Group and class of each row:
[  3  -7 -14  -2   0   2   5  -3   0   0  -3  -3  11   1   2  -9   3  13
   2  -5  -8  -1  11  14] | sor:J
[  7   0 -25  -2  -3   4  -2  -2   0  -1  -4  -7  17   1  -1 -13   8   9
  -4  -6  -8  -5  16  16] | sor:T
[  4   8 -23   2  -6   2   1  -6   3  -3  -4  -8  11  -4  -2  -9   4  10
  -2  -8  -8 -13   3   7] | Fuza:M
[  5 -14 -38   2  -2  -2   3  -2  -1  -3  -4  -6   7   1   4  -9  -3  13
  -3  -5  -8  -3   8  12] | sor:T
[  6  -6 -23  -2  -1  -1  -3  -2  -1   0  -8  -8  12   3   0 -18   4  18
  -1  -4  -8  -3  13   5] | sor:J
[  5   0 -27   0   1   9  -3  -2   2  -6 -12  -6  18   1   4 -14   6  14
   0  -6 -16  -3  23  16] | sor:J
[  4   6 -26   1  -4   2  -1  -8  -1   0  -5  -5   9  -3   0 -12   5  11
  -2  -7  -3 -11   5  11] | Fuza:P
[  9 -14 -23   5  -2  -2   3  -4   1   2  -2  -7   8   4   8 -13   2  12
  -8  -4  -9  -4  14  13] | sor:T
[  8  -7 -24   1  -1   0  -5  -1   0  -3  -7  -6  12   3   5 -10   3  10
  -2  -3 -12  -2  15  12] | sor:J
[  2   0 -11  -1   0   2  -3  -5  -3  -1 -11  -7  10   4   1  -4   2   3
  -3  -2  -7  -5  11   5] | sor:T
[ 12  -2 -16   0   2   0   5   1   2   0  -6  -8   7  -4   6 -16   4   9
  -3  -6  -3  -2  10   9] | sor:J
[  3  10  -8  -1   1   5  -3  -6  -1   7 -13  -3  18   3   2 -12   7   2
   1  -1  -7  -1  13   7] | sor:T
[  0   9 -20   1  -5   4  -2  -9   2  -2  -6  -2  10  -2  -4  -8   6  11
  -1  -4   0 -10  10   9] | Fuza:P
[  4 -15 -22   2   5   0   1   3   1  -1  -4  -6   2   1   2 -10   0   5
  -2  -3  -9  -3  13   6] | sor:J
[  2   0  -8   0   2   0   6 -12  -2   1  -3  -1   8   4   2  -9  -1   4
  -1   1 -12   3   8   6] | sor:T
[ 11 -15 -32   0  -2  -1   1   4   1  -3  -6  -8  10   0   8 -15   3  19
   0  -5 -11  -3  20  17] | sor:J
[  6  -3 -10   2  -2  -2   3  -1   1   3   5  -7   0  -2   1  -3   0   8
   1  -4   0  -8  -3   5] | Fuza:P
[  6 -10 -24   0  -2   0   2   2   1   0  -5 -11   9   2   7 -11   3  12
  -1  -6  -8  -1  12   9] | sor:J
[  5   3 -28   2  -6   0   4  -3  -2   0  -2  -4  16  -2   0 -11   9  15
  -2  -8  -3 -13   7  11] | Fuza:M
[  7 -11 -20  -3   0  -4   0  -2  -1  -1  -5  -7  13   2   3  -3   5  15
  -5  -9 -10  -4  13  12] | sor:T
[  7   2 -25   1  -3   8  -1 -10  -2  -2 -11  -5  26   2   1 -18   6  10
   0 -10   0  -8  21  17] | sor:T
[  5  -2  -4  -1   1   1  -1   0   2  -1  -8  -1   0   1  -1 -10   1   3
   2   7  -4   2   4   4] | sor:J
[  0   8 -14   2  -5   0   0  -9  -1  -2  -4  -4   8   2  -1  -2   3   7
   1  -5  -2 -13   3   8] | Fuza:M
[ -6  -1 -21  -5  -4  -3   6  -3   0  -1  -1  -5   8   0   0  -2   4  14
   0  -6  -2  -7   3  10] | Fuza:P
[  5  -3 -17   0  -2  -8   7  -1   0  -1   1  -7   4   0   1  -5   6  18
   2  -6   3 -14  -4   4] | Fuza:P
[  5 -12 -10  -3  -1  -4   0   1   4  -2  -4  -6   7   7   4  -6   0  11
   1 -10  -7   3   8   6] | sor:T
[ 2 -1 -7  2 -3 -3  7 -7 -1  1 -2 -7 -1 -1 -4 -7  1 10  3 -4 -2 -9 -2  0] | Fuza:M
[ -1   5  -2  -1  -3   0   2 -10  -3  -1  -5  -3  10   3  -4  -9   1   3
   0  -3  -2  -6  -4   2] | Fuza:M
[  3  -2 -10   0   1   4   0  -1  -2  -3  -6   3  11   6   1  -5   0   4
   0  -3 -13   2  13   6] | sor:J
[  7 -11 -13   2  -4  -2  -2  -4   0   2   0 -11   8   1   3  -5   4  11
  -1  -4  -5  -5  14  12] | sor:T
[  2   4 -11   2  -2  -3   2  -8   4  -1  -8  -2   0  -3  -5  -7   2   9
   5  -5  -2  -7  -1   5] | Fuza:P
[  9  -6 -19  -1   0   4   2   0   1  -5  -2 -10  15   2   5 -14   5  15
  -4  -6  -8  -7  31   6] | sor:J
[  4   4 -16  -1   0  -2   7   0   0   0  -2  -5   3   4   1  -4   2  11
  -3  -5  -4 -10  -5   6] | Fuza:P
[  1   4 -19   2  -5  -1   3 -14   1   0  -4  -5   7  -1  -4  -9   8  14
  -2  -7   2 -11   1   7] | Fuza:P
[  5   1 -22   2  -4  -5   1  -2  -1  -1   2  -9  11   1  -1  -8   4  17
   7  -6  -1 -13   4  10] | Fuza:M

Group and class of each row:
[  4   0   7  -5   7   1   0 -13  10   2  10  -2  -5   0   5  -4   1   4
   2   0   3  -2  -1   4] | Y:Meki
[ 2 -5  3 -1 -1  0  7  4  3  2  3 -1 -2 -1  3  1 -1  3  0  1 -1  0  4  0] | S:kuf
[ 4  3  3 -4  0  0 -4  5  7 -2 19 -3  0  2 -1 -9  3 15 -6 -3  5 -3  2  0] | S:dad
[ 0  3  1 -3 -8 -1  3  1 -1 -1  7 -4  4 -1 -2 -3  3 -1 -3 -5  4  1  4 -1] | Y:Meki
[ -3  -2   0  -1 -11  -1  -2   4   1   1   5  -6   0   4   2  -2   1   1
  -5  -2   3   2   5  -1] | S:kuf
[ 1  0  8  2  0 -3  1 -8  1  1  4  1  4  0  2 -1  6  3 -4 -2  4  1  1 -1] | Y:rimil
[ 2 12  6 -3  3  2 -1 -6  6  0 10 -1  2  2  4 -1  3  1  0 -3  4  0  1  4] | Y:Meki
[ 1  4  3 -3 -2  5  0 -8  9  1 13 -1  2  0 -1 -4  3  1 -2 -2  4  1 -2  1] | Y:Meki
[ 2  1  3 -3 -1  1 -2 -4  4  0  9 -3  3  0 -1 -5  3 -3  0 -5  2  0  2  3] | Y:Meki
[ 0  0  4 -2 -6  0 -4  9  6  0  7 -2  3 -4  6 -2  1  4 -6 -2  1  0  7  1] | S:velop
[-1  0  1 -1  3  1 -1 -2  1  0  0 -1 -1  1  1 -1 -2  7 -1  0  2  1  0  0] | S:dad
[-1  4  3 -1 -5  0 -1 -4  4  0  9 -2  5  2 -3 -6  5 -2 -4 -3  5 -1  1  0] | Y:Meki
[ -2   0   1   0 -35   2  -2 -11   1   1   9  -1   4   1   0  -2   4  -2
  -1  -4   5   3   0   2] | Y:Meki
[-1  3  3 -4 -7  3 -2  4  9  0 11 -3  3 -2 -1 -5  1  8 -7 -5  1 -1  4 -1] | S:velop
[-5  3 -2 -1  0  0 -2  8  5 -3  8  0  2  1 -4 -5  1  5 -3 -3  2 -2  0 -2] | S:dad
[ 3  0  3  1  2 -3 -2 -7  4  0  9  1  3  1  5 -1  0 -3  1  4  3  1  7 -2] | Y:rimil
[  5  -3   5  -3   4  -1  -1 -11   7   5   9   2  -5  -1   4  -1   2  -1
   5   0  -2   1  -2   3] | Y:gem
[ 0 -4 -1 -1 -2  3 -2  4  5  3  1 -3 -3  0  8  0 -3  6 -7 -1 -3  1  6  3] | S:velop
[-1  0  0 -3 -8 -2 -4 10  3  0 12 -3  2  1  2 -4 -1  6 -9  2  2  2  6 -2] | S:kuf
[  2   1   6  -2   3   2   0 -10   4   1  10   1   7   3   1   0   2   0
   1   0   1  -1   2   2] | Y:rimil
[ 0  3 -2 -3 -1  7 -3  1  9 -1 12 -3  2 -1 -4 -5  1  4 -8 -3  6  0  1 -1] | S:dad
[-2  2  0 -2 -9  1 -8  3  5  1 13 -2  2  1  0 -6  0  5 -8  0  4  1  7 -1] | S:kuf
[ -1   0   6  -3  -4   0   0 -15   3   3  10   0   5   0   3   0   2   2
  -2   1   4   1   2   1] | Y:rimil

Group, then class:
[ 0  1  8 -1  2 11  2  0  7 -1 -5  0  1 -1  2  0  2 -7  0 -1  3  2 -5 -2] | Gug:saza
[ -6   7   6  -1   7   2  -1   3  -6   1  -3  -5  -2  -2   4   2  -1   0
   1 -11  -3   5   5   4] | meb:fasul
[ -8  -3   5  -3  -2   0   2   0  -8   0  -3  -1  -3   0   3   0  -5   3
  -1 -14   1   6   8  -1] | meb:dasa
[ 0  3  7  6  4  7 -2  4  3 -2 -1  2  0  2  0 -2 -2  5 -1 -3 -1  5 -6 -4] | Gug:Ginam
[-2  5  9 -1  5 11  1  1  6  1 -2  2 -1  0  5  4  3 -1  0 -7  2  8 -8 -2] | Gug:saza
[-4  6  8  1  4  7  2 -3  0  1  2 -2 -2 -1  2  2  0  7 -2 -4 -3  4 -7  1] | Gug:saza
[ 0  4  5 -3  8  4 -2  8 11  2  1 -1  0  0 -2 -2  0 -3 -3 14 -2 -6 -6  1] | num:Dab
[-1  9  3 -3  7  5  4  2  7  0 -1 -2  1  0 -5  2  2 -3  0  4 -1  2 -4  1] | Gug:Ginam
[-3  8  5  1  9  9  2  2  4 -1  1 -1 -2 -4  1  1 -6  1  2  4 -2 15 -3 -4] | Gug:Gozi
[-3  3  7  1  3 10  0  1  5  1 -4 -1 -2  1  2  0  3 -3 -2 -5  0  4 -2  1] | Gug:saza
[  1  -1   6  -2   3   3  -2   4   7  -5  -1   4   1   1  -5  -1   2  -1
  -1  19  -3 -11  -4  -4] | num:Dab
[-6  4  3 -4  0 -1 -2  0 -6  4 -3  1 -5  1  1 -1 -1  6  1 -9 -5  7  8 -2] | meb:tofa
[ -6   6   5  -6   6   0   1   0  -4   1  -1  -2  -2  -1   0   0   0   7
   1 -18  -1  13   9   2] | meb:fasul
[-10   7  -1  -1  -3   0  -4   4  -5   0  -1   2  -5   0   2   2   2   1
   1  -4 -10   8  15  -2] | meb:tofa
[ -5   0   4  -1  -4  -2  -4   2   0   1  -8  -3  -2  -2   1   4   0  14
  -1 -10  -8   7  12   0] | meb:dasa
[-1  7  3  0  3  6  1  1  1  2  0  1  0  5 -4 -3 -2 -6  2  7  6  7  6 -2] | num:Zugu
[  2   5   4   2   1   2  -3   5   7  -3  -2   2   2   3  -1  -3   2  -5
   0  15   1 -11  -5  -4] | num:Dab
[-1  7  4 -1  3  9  1  3 11 -1  0 -2 -2 -2  1  3  0  0  1  6 -1  7  1 -2] | Gug:saza
[-2  5  6 -1  6  4 -1  3  7  2 -2  1 -1  1 -1  2 -1  1  1 14  1 -1 -6  0] | Gug:Ginam
[  0   3   3  -2   2   5  -1   6   8   1  -5   0  -1   2   3   0  -1  -2
   0   9   5 -13   0  -7] | num:Dab
[-4  9  5  1 10  6 -1 -2  2  1  8  0 -1  1  0 -2 -2 -6  4  7  0 15 -6 -1] | Gug:Gozi
[ 0 -2  2 -4  0  4  0  4  8  0 -3  2  0  1 -1  0  0  7 -1 10  6 -2  1 -2] | num:Damu
[-5  7  9  1  4  8 -1  1  5  1  2  0  0 -1  0  3 -1  0  1 -4  0  9 -5 -3] | Gug:Ginam
[-4  5 12  1  2  4  2  6 12  1 -1  0 -2  1 -4 -4 -2 15  0 17  1 -7 -3 -3] | num:Damu
[ 0  4  8 -2  2  5 -1  7  8  3 -7  3 -2  2  0 -3  4 -1 -1 12  2 -7 -5 -4] | num:Damu
[-10   4   8  -3   4   6  -3   2  -5   3  -5  -1   0  -5  -1   1   2  12
  -1  -8  -8   9   4  -2] | meb:dasa
[-3  4  1  0  4  7  2  2  5  2 -3 -1  0 -2  2  0 -1 -6  3 -1  1  5  4 -1] | Gug:saza
[ -7   5   8  -3  -3   1   2   3   1   2  -5  -2  -1   0   0   0   7   2
   2 -14  -3   6   7   2] | meb:fasul
[ 1  3  4 -1  0  4  4  4  6 -1  2  1  2  1  0 -7  1 -2  2 15  4  6  1 -3] | num:Zugu
[-3  7  4 -1  6  7 -5  2  1  2  0 -2 -2  0  0  1  0 -2  0  4  0 10 -6  2] | Gug:Gozi
[-2  5  5 -2  7  5  5 -1  9  0  0 -1  0  0 -1  0  2  1  0  1  6  1 -6  0] | Gug:Ginam
[-2  1  5 -2  1  7  7 -3  2  1  4  2  0  2  2 -5 -4  3  1 -9  7 10 -2  3] | Gug:saza
[ -8   3  10  -2   4   8  -1   1  -4   2  -3   1  -2   0   1   2  -2   2
   2 -25   5   8   7  -1] | meb:fasul
[ -4   5   6  -1  -1   1  -3   5   9   2  -5   4  -1   1  -1  -2   2  13
  -1   4  -1 -11   1  -4] | num:Damu
[ -2   2   6   0   1   4  -4   7  10   3  -6  -3  -1   5  -2   0  -2   3
  -5  16  -1 -11   3  -4] | num:Dab
[ 0  3  6  1  2  3 -2  7 10  2  2  2 -3  3 -3 -4  1 12 -1 16 -1  2 -1 -6] | num:Damu
[-4  7  1 -1  2  3  1 -1  3  5  0  0 -5  0  1  0  1  0  1 -3  4  7 -1 -2] | Gug:saza
[-5  8  6 -1  8  3 -2  1 -1  0  1 -2 -3 -1 -1 -1 -2 -1  3  6  0 15 -5  1] | Gug:Gozi
[-2  5  5  1  1  6 -6  1  4  1 -2  3  1  0  0  0  1  2 -1 -2 -1 -3 -6  1] | Gug:saza
[-1  1  8  2  2  8 -2  5  1  2 -2 -1 26  1  0 -1 -2 -4  0 10  6 -4  1 -4] | num:Dab
[-4 10  2  0  6  3  0  3  7 -2 -3  2  2 -1  1  1  2 -5  0  0  1  0 -9  0] | Gug:Ginam
[-2 -3  6 -4 -2  7  3 11  8  0 -2  0  0  0 -3 -2  2  2  0 16  0 -4 -6 -3] | num:Damu
[ 4 -2  3 -1 -1  1  1  3  8  1  1  1 -2  2  0 -6  1  4  1 11  5 -6 -2 -6] | num:Damu
[ -1   6   5   2   6   3   0  -1   7   0  -1   1  -1   0   1   3   1  -3
   1   6  -2  -4 -12  -3] | Gug:saza
[ -2   2   3  -2  -2   0  -1   3 -13   4  -1   1  -2   0   1  -3   0   5
  -1 -11  -5   4   6  -4] | meb:tofa
[-6  6  3 -2  5 10  1  2  4 -1 -2 -1 -2 -2  1  3 -5 -3  2  7  2 15  4 -2] | Gug:Gozi

Group and class of each row:
[ 0 -8 -8  3  1  6  3  5 -9  4 -7  4  0 -1  3 -1  2  0 -1  8  3  0 -5  0] | veg:repom
[ -1 -11  -8   2  -6  -2  12   2  -9   4  -7   8   2  -5   3  -8   1   7
  -1   0  -5   2   1  -5] | Visur:vuru
[-3 -2 -2  2 -7 -6  4  2 -6  3 -4  2 -4 -3  0 -4  8  6 -6  0 -2 -1 -3 -2] | Visur:gini
[ 2 -4 -3  0 -9 -3  5  5 -1  5 -7 11  3 -1 -6 -2 12  4  1  1  0  1  2  1] | Visur:gini
[  4  -8   4   3  -2  -2   9   5  -3   7 -10   8   5   6  -1  -5  16   6
   1   0  -2  -3  -7 -10] | Visur:vuru
[-1 -7  0 -2 -4 -1  5 10 -7  8 -8 -1  4  2  0 -4 23  7  1  1  0 -3  1 -2] | Visur:vuru
[ 0 -2 13  0 -8 -5  7  3  0  6  4  2  2  1 -1 -1 12  8  0  5  2 -4  0 -2] | Visur:gini
[  4  -4  -1   1  -1   9   7 -10  -7  -1   0   6  -1  -3   3  -5  -4   0
   0   2  -5   4   7  -1] | lep:rozan
[ 1 -2 -1  0 -2  0  4  2 -7  3 -8  4  1 -1  0 -4  9  3  0  2  0  1  1 -1] | Visur:gini
[ 9 -1 -1 -2  1  0 -3  3 -4 -4 -2  1 -1  2  0  1  1 -2  3  8  4  0 -1 -1] | veg:repom
[-1 -6  6 -2 -1 -3  3 -3 -8 -1  0  3  4  3  0  1  9 -5  0 -2  3  1  5  1] | lep:rozan
[  2  -5   0   1   0   4   1   2  -8   1  -4  11   4  -1   3  -3  -1   1
   4   4 -31   0   1  -1] | veg:vep
[-2 -4  1 -1  4  4  4 -2 -4 -2 -4  7  1 -2  4 -4 -1  0  3 -3 -3  3  5  0] | lep:rozan
[ -1  -7   3  -5  -8 -10  10   4  -9   2  -6   7   1  -1  -4  -4  21   5
  -1   4   0  -2   1  -2] | Visur:gini
[  2  -2  -6   4   1  -2  -2  -3  -1   0  -4  11   2  -3   2  -3 -10   1
   2   6   2  -3   2   2] | veg:vep
[-3 -2 15  2  2  0  2 -3  2 -6  1 -1  2  3 -3  0 -3 -5 -1  3  6 -2  1 -2] | lep:tigu
[  2   0   5  -1  -1   4   7 -13   0   1  -3   3   0  -1   2  -2  -8  -4
  -5   0  -1   2   4  -3] | lep:rozan
